Below are the code and all the weights of a small trained network. Each question names an input and a target symbol and asks about switching units off, where a switched-off unit gives its printed mean instead of its output.

import numpy as np


def w(rows, s, z=0):
    codes = np.array(rows[::2]) - 128.0
    scale = np.full(codes.shape[1], s)
    scale[-1] = z or s
    return codes * scale


def norm(h):
    return h / np.sqrt((h * h).mean(-1, keepdims=True) + 1e-5)


def f(y):
    return np.maximum(y, 0)


def softmax(a):
    e = np.exp(a - a.max(-1, keepdims=True))
    return e / e.sum(-1, keepdims=True)


def log_softmax(a):
    a = a - a.max(-1, keepdims=True)
    return a - np.log(np.exp(a).sum(-1, keepdims=True))


def net(x, mask):
    ids = ['ΔΘΦζηλτω'.index(c) for c in x.split()]
    T = len(ids)
    res = E[ids] + P[:T]
    u = 0
    for l in range(2):
        q, k, v = (norm(res) @ M[l].T for M in (Q, K, V))
        z = softmax(np.where(np.tri(T) > 0, q @ k.T / 2**0.5, -1e9)) @ v
        res = res + np.where(mask[u], z, O[l][:, -1]) @ O[l][:, :-1]
        u += 1
        y = f(norm(res) @ A[l][:, :-1].T + A[l][:, -1])
        res = res + np.where(mask[u : u + 4], y, B[l][:, -1]) @ B[l][:, :-1]
        u += 4
    return log_softmax(norm(res)[-1] @ U[:, :-1].T + U[:, -1])


Q, K, V, O, A, B = {}, {}, {}, {}, {}, {}
E = w([
[89,153,102,119,154,138],'Δ',
[149,80,35,30,88,162],'Θ',
[2,146,202,94,230,133],'Φ',
[239,162,77,221,84,151],'ζ',
[68,163,131,99,160,106],'η',
[123,130,118,137,162,165],'λ',
[84,127,177,116,179,144],'τ',
[25,167,227,94,104,99],'ω',
],0.0063)
P = w([
[145,153,96,113,136,164],'0',
[52,134,118,107,253,113],'1',
[151,145,122,113,101,169],'2',
[54,114,142,128,231,85],'3',
[153,139,141,116,91,174],'4',
[53,97,151,148,214,59],'5',
[149,143,142,121,85,167],'6',
[66,66,170,181,199,20],'7',
[146,142,147,127,84,165],'8',
[77,44,171,189,186,1],'9',
[152,139,134,114,84,170],'10',
],0.0043)
Q[0] = w([
[93,131,207,97,37,255],'L0H1',
[68,94,114,142,154,52],'L0H1',
],0.0089)
K[0] = w([
[191,1,150,32,34,83],'L0H1',
[47,168,131,150,104,157],'L0H1',
],0.0079)
V[0] = w([
[83,240,164,253,150,164],'L0H1',
[157,92,73,144,178,56],'L0H1',
],0.0031)
O[0] = w([
[172,76,17,254,182,249,254],'L0H1',
[160,57,233,145,34,114,6],'L0H1',
],0.0032,0.00084)
A[0] = w([
[230,133,126,22,2,140,30],'L0N1',
[90,109,103,151,198,84,231],'L0N2',
[36,75,203,119,152,41,170],'L0N3',
[110,129,170,29,133,38,4],'L0N4',
],0.0052,0.0036)
B[0] = w([
[90,140,214,71,162,63,149],'L0N1',
[124,97,174,125,93,124,253],'L0N2',
[155,135,100,65,170,116,243],'L0N3',
[93,112,254,25,80,111,152],'L0N4',
],0.0086,0.006)
Q[1] = w([
[139,213,136,110,139,207],'L1H1',
[116,34,5,184,141,110],'L1H1',
],0.011)
K[1] = w([
[254,201,170,217,40,62],'L1H1',
[128,157,48,68,141,210],'L1H1',
],0.0083)
V[1] = w([
[184,188,159,247,73,51],'L1H1',
[110,5,199,63,109,155],'L1H1',
],0.0033)
O[1] = w([
[55,254,134,173,187,248,4],'L1H1',
[158,62,100,205,127,69,189],'L1H1',
],0.003,0.0045)
A[1] = w([
[119,248,158,128,109,170,138],'L1N1',
[100,130,114,133,123,96,98],'L1N2',
[153,134,116,134,169,119,254],'L1N3',
[159,147,135,94,162,124,101],'L1N4',
],0.015,0.0038)
B[1] = w([
[66,141,116,101,249,182,236],'L1N1',
[114,142,126,178,117,121,172],'L1N2',
[140,174,140,147,83,156,255],'L1N3',
[164,126,85,169,119,116,238],'L1N4',
],0.012,0.0037)
U = w([
[110,44,30,80,99,166,67],'Δ',
[105,194,206,30,53,110,125],'Θ',
[254,89,114,117,200,137,2],'Φ',
[68,133,116,170,223,149,237],'ζ',
[5,103,143,209,75,99,126],'η',
[159,205,159,170,64,167,208],'λ',
[124,46,241,153,118,191,20],'τ',
[147,197,31,142,127,63,115],'ω',
],0.0077,0.0038)

Each question gives the input, a string of symbols that net reads in full, and the target symbol t.
The units are the heads (2 rows each of Q, K, V and O) and the neurons (one row each of A and B). Each row of codes is followed by its name. A weight is (code - 128) times the scale printed after its matrix; where a second scale follows, it is the last column's (O, A, B and U).
mask holds one flag per unit, layer by layer, with each layer's heads first. A switched-off unit (its flag False) gives its mean, the last column of its rows in O or B, instead of its output. The means were averaged over made-up inputs and are rounded, as every weight is.
A unit's drop is (log p(t) with every unit on - log p(t) with that unit switched off) / (log p(t) with every unit on - log p(t) with every unit switched off).
The circuit of an input: a set's keep is (log p(t) with only the set's units on - log p(t) with every unit switched off) / (log p(t) with every unit on - log p(t) with every unit switched off). Starting from all 10 units, units are removed one at a time, each time the one whose removal leaves the highest keep (on an exact tie, the one counted first), for as long as the keep stays at least 0.8.
circuit, biggest first: the units of the circuit, biggest drop first
most important unit: the unit with the biggest drop
k most important neurons: the k neurons with the biggest drops, biggest first
k most important neurons of layer l: the k neurons of layer l with the biggest drops, biggest first
input Δ Φ Δ τ Δ λ, target τ: 3 most important neurons	[L0N2, L1N1, L1N4]
input Δ η ζ Δ τ λ, target τ: circuit, biggest first	[L0N2, L1N1]
input η Θ η Δ Θ Δ Φ, target Θ: circuit, biggest first	[L1N1]
input Φ Θ Φ Δ, target η: circuit, biggest first	[L0N2, L1N1, L1N2]
input ω ζ τ Δ Δ η Δ Φ η, target ζ: circuit, biggest first	[L1H1, L1N1, L0N3]
input ζ λ Δ τ Δ Δ Φ Δ η Δ τ, target ζ: 2 most important neurons of layer 0	[L0N3, L0N2]
input Φ ω Δ τ, target Φ: circuit, biggest first	[L0N3, L1N1, L1N4]
input τ ω Δ, target Δ: 2 most important neurons	[L0N3, L1N3]
input ω η λ τ ζ Δ τ ζ λ Δ Δ, target ζ: circuit, biggest first	[L1H1, L1N1]
input Φ Φ τ, target τ: circuit, biggest first	[L0N3, L0H1, L1N1, L1N3]
input τ ζ ω ζ Δ λ Φ λ Θ η, target ω: circuit, biggest first	[L0N3, L1N4]
input Δ Φ Δ η ω τ Δ Φ Φ, target Φ: 3 most important neurons	[L0N3, L1N4, L1N1]
input λ Δ η η ω, target ω: 4 most important neurons	[L0N2, L1N4, L0N4, L1N1]
input η Δ Φ, target Φ: 4 most important neurons	[L1N4, L1N1, L0N3, L0N4]
input τ λ Δ ζ, target λ: most important neuron	[L1N3]
input Δ Φ Φ Δ Δ Φ Φ Φ Θ λ λ, target Θ: 2 most important neurons	[L0N4, L1N1]
input Φ ω ζ λ Δ ω Δ τ τ η, target ω: 2 most important neurons of layer 1	[L1N1, L1N3]
input τ λ η Φ η Δ η ζ, target λ: 2 most important neurons	[L1N3, L1N1]
input λ λ τ ζ ω, target ζ: circuit, biggest first	[L1N1, L1H1]
input η Δ η λ λ, target λ: most important unit	L0N2
input ζ Θ Δ ζ ζ Φ η Δ Φ ω λ, target ζ: 3 most important neurons	[L0N3, L0N2, L1N1]
input Δ η τ Θ Δ Φ τ τ, target Φ: 3 most important neurons of layer 0	[L0N3, L0N4, L0N1]
input ω Θ Δ Φ τ Δ, target η: circuit, biggest first	[L1N1, L1N2]
input η η Δ Φ Δ, target Δ: 3 most important neurons of layer 0	[L0N3, L0N2, L0N4]
input λ η Φ Δ ω, target ω: 3 most important neurons of layer 0	[L0N2, L0N4, L0N3]
input Δ Φ ω η Φ τ η Δ ζ, target ζ: 2 most important neurons	[L1N1, L0N2]
